Here is a tiny trained network, its code and every weight. The questions are about switching its units off for an input and a class, where a switched-off unit gives its printed mean instead of its output.

import numpy as np


def w(rows, s, z=0):
    codes = np.array(rows[::2]) - 128.0
    scale = np.full(codes.shape[1], s)
    scale[-1] = z or s
    return codes * scale


def norm(h):
    return h / np.sqrt((h * h).mean(-1, keepdims=True) + 1e-5)


def f(y):
    return y / 2 * (1 + np.tanh(0.7978845608 * (y + 0.044715 * y**3)))


def log_softmax(a):
    a = a - a.max(-1, keepdims=True)
    return a - np.log(np.exp(a).sum(-1, keepdims=True))


def net(x, mask):
    res = np.array(x, float).reshape(1, 5) / 4 @ E
    u = 0
    for l in range(2):
        y = f(norm(res) @ A[l][:, :-1].T + A[l][:, -1])
        res = res + np.where(mask[u : u + 4], y, B[l][:, -1]) @ B[l][:, :-1]
        u += 4
    return log_softmax(norm(res)[-1] @ U[:, :-1].T + U[:, -1])


A, B = {}, {}
E = w([
[186,178,49,216,203,166,133],'x0',
[100,49,201,254,138,131,142],'x1',
[190,133,155,29,128,131,106],'x2',
[140,131,123,99,117,120,122],'x3',
[75,178,148,123,164,39,156],'x4',
],0.0084)
A[0] = w([
[185,195,85,100,146,208,160,207],'0.n0',
[135,176,71,152,130,96,60,2],'0.n1',
[104,198,58,209,254,116,193,254],'0.n2',
[126,171,41,145,142,131,85,212],'0.n3',
],0.0082,0.0023)
B[0] = w([
[149,195,61,77,115,121,155,212],'0.n0',
[145,71,78,141,157,27,112,138],'0.n1',
[201,130,147,115,103,194,191,254],'0.n2',
[171,197,110,89,254,123,235,185],'0.n3',
],0.0099,0.0073)
A[1] = w([
[36,253,115,15,95,123,24,165],'1.n0',
[61,129,68,89,143,111,82,194],'1.n1',
[240,35,104,210,120,208,141,250],'1.n2',
[188,210,93,91,188,83,240,117],'1.n3',
],0.0063,0.0018)
B[1] = w([
[101,145,143,137,78,171,136,205],'1.n0',
[130,168,141,177,106,151,143,138],'1.n1',
[8,160,166,144,117,174,160,220],'1.n2',
[139,155,149,108,141,137,144,255],'1.n3',
],0.015,0.0074)
U = w([
[108,212,149,76,19,182,241,254],'0',
[149,118,111,88,144,83,42,2],'1',
[146,161,87,181,124,49,2,2],'2',
[56,77,183,135,127,95,97,254],'3',
[191,178,56,67,213,134,181,254],'4',
[190,79,7,145,107,28,150,2],'5',
[125,153,133,122,117,153,113,2],'6',
],0.0072,0.0023)

Each question gives the input, the list of numbers given to net, and the class t.
The units are the neurons (one row each of A and B). Each row of codes is followed by its name. A weight is (code - 128) times the scale printed after its matrix; where a second scale follows, it is the last column's (A, B and U).
mask holds one flag per neuron, layer by layer. A switched-off neuron (its flag False) gives its mean, the last column of its row in B, instead of its output. The means were averaged over made-up inputs and are rounded, as every weight is.
A unit's drop is (log p(t) with every unit on - log p(t) with that unit switched off) / (log p(t) with every unit on - log p(t) with every unit switched off).
The circuit of an input: a set's keep is (log p(t) with only the set's units on - log p(t) with every unit switched off) / (log p(t) with every unit on - log p(t) with every unit switched off). Starting from all 8 units, units are removed one at a time, each time the one whose removal leaves the highest keep (on an exact tie, the one counted first), for as long as the keep stays at least 0.8.
units of the circuit, in order: the units of the circuit, biggest drop first
unit that matters most: the unit with the biggest drop
k most important neurons: the k neurons with the biggest drops, biggest first
k most important neurons of layer l: the k neurons of layer l with the biggest drops, biggest first
drop when u is switched off: that unit's drop, to one decimal
input [0,2,1,5,3], class 3: unit that matters most	0.n0
input [-6,4,1,0,-8], class 3: units of the circuit, in order	[0.n2 0.n0 1.n0]
input [-1,7,-3,1,-4], class 3: units of the circuit, in order	[0.n2 0.n0]
input [-2,6,6,-3,7], class 3: units of the circuit, in order	[0.n3 0.n2 0.n0]
input [-7,2,-1,-5,-5], class 3: 2 most important neurons of layer 0	[0.n2 0.n0]
input [0,5,7,1,5], class 3: 3 most important neurons	[0.n3 0.n0 0.n2]
input [-4,3,4,-8,-6], class 3: 2 most important neurons	[0.n2 0.n0]
input [-8,6,2,-1,2], class 3: 2 most important neurons of layer 0	[0.n2 0.n0]
input [-8,5,-1,-2,2], class 3: 2 most important neurons of layer 0	[0.n2 0.n0]
input [-8,4,2,7,5], class 3: 2 most important neurons of layer 1	[1.n3 1.n2]
input [-7,1,8,-4,-4], class 3: drop when 0.n3 is switched off	0.2
input [-8,6,3,-6,6], class 3: drop when 0.n2 is switched off	0.1
